Below are the code and all the weights of a small trained network. Each question names an input and a target symbol and asks about switching units off, where a switched-off unit gives its printed mean instead of its output.

import numpy as np


def w(rows, s, z=0):
    codes = np.array(rows[::2]) - 128.0
    scale = np.full(codes.shape[1], s)
    scale[-1] = z or s
    return codes * scale


def norm(h):
    return h / np.sqrt((h * h).mean(-1, keepdims=True) + 1e-5)


def f(y):
    return np.maximum(y, 0)


def softmax(a):
    e = np.exp(a - a.max(-1, keepdims=True))
    return e / e.sum(-1, keepdims=True)


def log_softmax(a):
    a = a - a.max(-1, keepdims=True)
    return a - np.log(np.exp(a).sum(-1, keepdims=True))


def net(x, mask):
    ids = ['αβεησφψω'.index(c) for c in x.split()]
    T = len(ids)
    res = E[ids] + P[:T]
    q, k, v = (norm(res) @ M[0].T for M in (Q, K, V))
    z = softmax(np.where(np.tri(T) > 0, q @ k.T / 2**0.5, -1e9)) @ v
    res = res + np.where(mask[0], z, O[0][:, -1]) @ O[0][:, :-1]
    y = f(norm(res) @ A[0][:, :-1].T + A[0][:, -1])
    res = res + np.where(mask[1:13], y, B[0][:, -1]) @ B[0][:, :-1]
    return log_softmax(norm(res)[-1] @ U[:, :-1].T + U[:, -1])


Q, K, V, O, A, B = {}, {}, {}, {}, {}, {}
E = w([
[34,102,221,178,134,91,129],'α',
[122,132,120,142,120,167,148],'β',
[36,88,130,47,175,175,119],'ε',
[74,123,99,75,66,25,95],'η',
[143,162,121,159,141,110,143],'σ',
[154,153,123,163,95,120,150],'φ',
[173,111,185,69,247,31,165],'ψ',
[135,136,119,153,94,153,147],'ω',
],0.0015)
P = w([
[82,193,103,150,159,147,53],'0',
[75,156,70,110,106,115,244],'1',
[146,9,18,211,145,126,162],'2',
[182,55,109,186,160,165,1],'3',
[142,186,228,80,141,168,48],'4',
[68,172,169,63,123,76,201],'5',
[100,66,74,155,164,54,208],'6',
[179,31,102,194,180,155,58],'7',
],0.00079)
Q[0] = w([
[5,172,145,42,85,33,250],'H1',
[132,200,255,38,104,140,73],'H1',
],0.0072)
K[0] = w([
[128,45,61,177,151,111,136],'H1',
[93,145,95,119,113,117,254],'H1',
],0.0085)
V[0] = w([
[73,54,119,88,104,230,132],'H1',
[184,150,125,162,6,127,147],'H1',
],0.0021)
O[0] = w([
[217,197,36,185,183,249,165,8],'H1',
[55,109,4,129,51,44,26,101],'H1',
],0.0018,0.00016)
A[0] = w([
[78,84,252,140,115,90,129,90],'N1',
[173,177,141,194,173,200,179,137],'N2',
[198,92,207,87,142,147,197,131],'N3',
[149,58,87,185,143,114,127,216],'N4',
[216,176,89,104,165,158,122,77],'N5',
[85,113,31,85,100,107,100,162],'N6',
[165,191,24,148,105,164,112,63],'N7',
[43,86,153,132,141,71,72,165],'N8',
[198,103,142,115,68,116,110,249],'N9',
[68,75,109,50,195,190,121,35],'N10',
[97,82,115,109,73,189,150,173],'N11',
[123,169,137,211,94,84,184,212],'N12',
],0.0024,0.0016)
B[0] = w([
[119,55,98,176,169,141,130,205],'N1',
[116,101,137,90,47,90,123,217],'N2',
[205,132,83,169,144,60,77,183],'N3',
[106,186,163,81,116,137,119,241],'N4',
[97,102,105,125,115,153,203,154],'N5',
[187,169,120,185,132,110,137,214],'N6',
[109,44,73,113,169,100,114,184],'N7',
[138,132,127,145,74,148,205,241],'N8',
[90,150,113,110,184,111,183,205],'N9',
[128,251,189,90,173,187,118,149],'N10',
[128,155,164,124,168,92,81,194],'N11',
[122,106,153,115,149,192,60,252],'N12',
],0.0031,0.002)
U = w([
[21,55,203,221,135,156,211,30],'α',
[211,49,161,134,242,17,133,201],'β',
[99,219,99,198,23,61,183,252],'ε',
[253,126,104,173,106,229,230,170],'η',
[103,155,5,193,209,122,14,3],'σ',
[53,246,211,75,186,193,107,155],'φ',
[197,117,227,66,43,113,42,94],'ψ',
[64,33,39,7,80,185,141,107],'ω',
],0.0047,0.00059)

Each question gives the input, a string of symbols that net reads in full, and the target symbol t.
The units are the heads (2 rows each of Q, K, V and O) and the neurons (one row each of A and B). Each row of codes is followed by its name. A weight is (code - 128) times the scale printed after its matrix; where a second scale follows, it is the last column's (O, A, B and U).
mask holds one flag per unit, heads first, then neurons. A switched-off unit (its flag False) gives its mean, the last column of its rows in O or B, instead of its output. The means were averaged over made-up inputs and are rounded, as every weight is.
A unit's drop is (log p(t) with every unit on - log p(t) with that unit switched off) / (log p(t) with every unit on - log p(t) with every unit switched off).
The circuit of an input: a set's keep is (log p(t) with only the set's units on - log p(t) with every unit switched off) / (log p(t) with every unit on - log p(t) with every unit switched off). Starting from the 12 units with the biggest drops (on a tie, the unit counted first), units are removed one at a time, each time the one whose removal leaves the highest keep (on an exact tie, the one counted first), for as long as the keep stays at least 0.8.
circuit, biggest first: the units of the circuit, biggest drop first
k most important neurons: the k neurons with the biggest drops, biggest first
drop when u is switched off: that unit's drop, to one decimal
input β β ε β σ β, target η: circuit, biggest first	[H1]
input σ α σ β ψ β, target α: 2 most important neurons	[N1, N4]
input ω ψ σ, target σ: circuit, biggest first	[H1, N4, N12]
input ω ω ω β η σ σ, target ω: 2 most important neurons	[N2, N12]
input φ ψ σ ψ ω, target β: circuit, biggest first	[H1, N3, N1]
input σ β σ σ σ ω, target α: circuit, biggest first	[H1, N4, N2, N12]
input β ψ α ω φ, target β: circuit, biggest first	[H1, N3, N1]
input σ η β ω η β ψ ω, target φ: circuit, biggest first	[N4, N9]
input σ β β η α β φ, target φ: circuit, biggest first	[N12, N4]
input ψ φ ω φ, target β: circuit, biggest first	[H1, N3, N9]
input η ω ψ ε φ β, target β: circuit, biggest first	[H1, N3]
input φ β φ β, target ε: circuit, biggest first	[H1, N8, N12, N6]
input α σ ω α ω ω σ, target ψ: 3 most important neurons	[N2, N12, N9]
input φ ω σ ψ σ, target σ: circuit, biggest first	[H1, N7]
input η φ ε β ε ω, target η: 2 most important neurons	[N3, N4]
input ψ β β α ε φ ω, target ψ: 3 most important neurons	[N2, N12, N3]
input ω σ β σ σ, target α: 2 most important neurons	[N1, N8]
input α ψ ψ β ε σ, target β: 2 most important neurons	[N3, N4]
input ω β β φ φ ω, target ω: 2 most important neurons	[N7, N2]
input ε β η φ, target η: most important neuron	[N5]
input α φ ψ η β η ψ σ, target ω: most important neuron	[N2]
input φ ψ β ψ β σ ε η, target ε: 2 most important neurons	[N8, N6]
input σ ω φ ε σ η β, target η: drop when N8 is switched off	0.0
input φ η α φ φ φ, target ψ: drop when N5 is switched off	0.0
input σ φ β ω ψ ε ω, target σ: drop when H1 is switched off	1.0
input α η σ σ, target ψ: 2 most important neurons	[N2, N8]
